Here is a tiny trained network, its code and every weight. The questions are about switching its units off for an input and a class, where a switched-off unit gives its printed mean instead of its output.

import numpy as np


def w(rows, s, z=0):
    codes = np.array(rows[::2]) - 128.0
    scale = np.full(codes.shape[1], s)
    scale[-1] = z or s
    return codes * scale


def norm(h):
    return h / np.sqrt((h * h).mean(-1, keepdims=True) + 1e-5)


def f(y):
    return y / 2 * (1 + np.tanh(0.7978845608 * (y + 0.044715 * y**3)))


def log_softmax(a):
    a = a - a.max(-1, keepdims=True)
    return a - np.log(np.exp(a).sum(-1, keepdims=True))


def net(x, mask):
    res = np.array(x, float).reshape(1, 6) / 4 @ E
    u = 0
    for l in range(2):
        y = f(norm(res) @ A[l][:, :-1].T + A[l][:, -1])
        res = res + np.where(mask[u : u + 10], y, B[l][:, -1]) @ B[l][:, :-1]
        u += 10
    return log_softmax(norm(res)[-1] @ U[:, :-1].T + U[:, -1])


A, B = {}, {}
E = w([
[80,123,146,234,117,134,160],'x0',
[99,187,112,127,54,159,89],'x1',
[215,122,253,124,34,77,167],'x2',
[106,20,37,99,28,131,186],'x3',
[126,125,127,126,129,121,127],'x4',
[181,71,85,217,113,91,36],'x5',
],0.0046)
A[0] = w([
[209,160,79,20,131,114,112,8],'L0N1',
[100,141,57,146,194,169,96,126],'L0N2',
[78,228,93,110,25,111,40,13],'L0N3',
[168,131,85,136,158,117,149,3],'L0N4',
[218,113,194,127,79,122,134,38],'L0N5',
[212,111,77,191,126,89,39,46],'L0N6',
[150,24,145,113,254,59,171,27],'L0N7',
[181,79,148,24,138,139,28,3],'L0N8',
[154,199,175,159,170,131,71,36],'L0N9',
[102,102,175,216,122,134,169,71],'L0N10',
],0.0068,0.003)
B[0] = w([
[82,160,133,199,105,96,175,165],'L0N1',
[148,166,157,90,55,73,69,249],'L0N2',
[165,144,138,170,114,244,134,185],'L0N3',
[164,124,115,140,120,159,57,96],'L0N4',
[137,164,120,70,80,128,45,205],'L0N5',
[43,36,182,108,151,157,153,251],'L0N6',
[143,183,129,161,74,251,107,203],'L0N7',
[103,155,124,213,113,83,133,166],'L0N8',
[197,101,89,122,163,94,177,204],'L0N9',
[110,174,114,154,88,93,103,166],'L0N10',
],0.017,0.003)
A[1] = w([
[62,160,19,128,195,148,58,60],'L1N1',
[119,139,132,151,91,142,128,101],'L1N2',
[161,163,143,139,245,112,107,68],'L1N3',
[83,123,93,102,57,137,118,118],'L1N4',
[203,145,102,183,116,233,120,97],'L1N5',
[77,191,102,223,120,65,142,51],'L1N6',
[170,64,15,119,94,121,203,3],'L1N7',
[192,108,44,144,142,83,171,150],'L1N8',
[169,154,75,74,113,103,76,99],'L1N9',
[55,176,165,64,171,158,205,68],'L1N10',
],0.011,0.0039)
B[1] = w([
[215,150,231,144,3,130,174,144],'L1N1',
[134,151,138,137,173,115,152,171],'L1N2',
[187,95,37,106,134,133,183,169],'L1N3',
[149,152,119,117,204,123,133,254],'L1N4',
[99,157,133,102,158,209,173,239],'L1N5',
[75,150,90,185,147,86,138,185],'L1N6',
[222,124,73,121,184,113,158,149],'L1N7',
[93,110,134,92,180,107,129,140],'L1N8',
[78,124,125,85,141,83,102,193],'L1N9',
[84,36,149,176,117,150,56,177],'L1N10',
],0.016,0.0054)
U = w([
[143,194,155,127,125,255,157,118],'0',
[176,184,192,42,39,43,63,107],'1',
[219,85,42,81,200,94,183,94],'2',
[71,132,124,99,183,123,111,254],'3',
[67,13,166,152,127,151,76,78],'4',
[78,177,101,213,137,65,144,91],'5',
],0.01,0.0077)

Each question gives the input, the list of numbers given to net, and the class t.
The units are the neurons (one row each of A and B). Each row of codes is followed by its name. A weight is (code - 128) times the scale printed after its matrix; where a second scale follows, it is the last column's (A, B and U).
mask holds one flag per neuron, layer by layer. A switched-off neuron (its flag False) gives its mean, the last column of its row in B, instead of its output. The means were averaged over made-up inputs and are rounded, as every weight is.
A unit's drop is (log p(t) with every unit on - log p(t) with that unit switched off) / (log p(t) with every unit on - log p(t) with every unit switched off).
The circuit of an input: a set's keep is (log p(t) with only the set's units on - log p(t) with every unit switched off) / (log p(t) with every unit on - log p(t) with every unit switched off). Starting from the 12 units with the biggest drops (on a tie, the unit counted first), units are removed one at a time, each time the one whose removal leaves the highest keep (on an exact tie, the one counted first), for as long as the keep stays at least 0.8.
circuit, biggest first: the units of the circuit, biggest drop first
top k neurons: the k neurons with the biggest drops, biggest first
top k neurons in layer l: the k neurons of layer l with the biggest drops, biggest first
input [4,-3,-4,2,5,-7], class 4: circuit, biggest first => (L1N10)
input [4,1,3,6,2,-6], class 2: top 2 neurons in layer 0 => (L0N6, L0N1)
input [5,-7,-8,1,-7,-2], class 1: top 4 neurons => (L0N2, L0N3, L1N1, L1N9)
input [-6,0,5,3,4,-3], class 5: top 2 neurons => (L0N1, L0N8)
input [-8,4,6,5,-8,8], class 3: top 2 neurons in layer 1 => (L1N4, L1N1)
input [2,7,-7,-8,-5,-1], class 2: top 3 neurons => (L0N9, L1N3, L0N7)
input [4,3,-2,7,-5,-6], class 2: circuit, biggest first => (L1N7, L0N7)
input [-3,2,-7,8,5,1], class 2: top 2 neurons in layer 0 => (L0N5, L0N10)
input [-6,5,-3,-8,3,-7], class 2: top 3 neurons => (L1N3, L0N9, L0N6)
input [6,7,-5,-7,-2,5], class 0: top 4 neurons => (L0N3, L1N5, L0N8, L0N1)
input [7,-1,2,7,-2,-8], class 4: top 2 neurons in layer 0 => (L0N9, L0N2)
input [7,5,5,5,-4,-4], class 5: top 3 neurons => (L0N10, L0N7, L0N6)
input [2,-5,-1,-6,1,3], class 2: top 4 neurons => (L0N9, L1N3, L0N3, L0N5)
input [-5,2,-1,-7,7,4], class 2: top 2 neurons => (L0N9, L1N3)
input [0,-3,4,-5,1,8], class 4: circuit, biggest first => (L0N6)
input [-2,-5,6,3,-3,-5], class 1: top 2 neurons => (L0N5, L0N6)
input [2,4,-8,-2,-8,-8], class 1: top 3 neurons => (L0N6, L1N1, L0N2)
input [5,1,1,-4,-2,8], class 4: top 2 neurons => (L0N6, L1N4)
input [-6,-8,3,7,0,7], class 0: top 2 neurons in layer 0 => (L0N7, L0N9)
input [5,8,-6,2,-1,6], class 0: top neuron => (L0N3)
input [3,2,-5,0,3,-8], class 4: top 2 neurons => (L1N10, L0N5)
input [6,-6,-1,8,8,0], class 2: top 2 neurons => (L1N7, L0N3)
input [5,-6,-5,-7,0,-7], class 2: top 4 neurons in layer 0 => (L0N6, L0N9, L0N3, L0N1)
input [-4,-8,8,7,7,6], class 0: top 3 neurons in layer 0 => (L0N7, L0N2, L0N9)
input [3,-6,-3,-8,-3,-7], class 2: top 3 neurons in layer 0 => (L0N6, L0N9, L0N3)
input [-5,-2,-3,-5,4,-6], class 4: top 2 neurons in layer 1 => (L1N10, L1N4)
input [-4,3,-5,0,-1,5], class 1: circuit, biggest first => (L0N2)
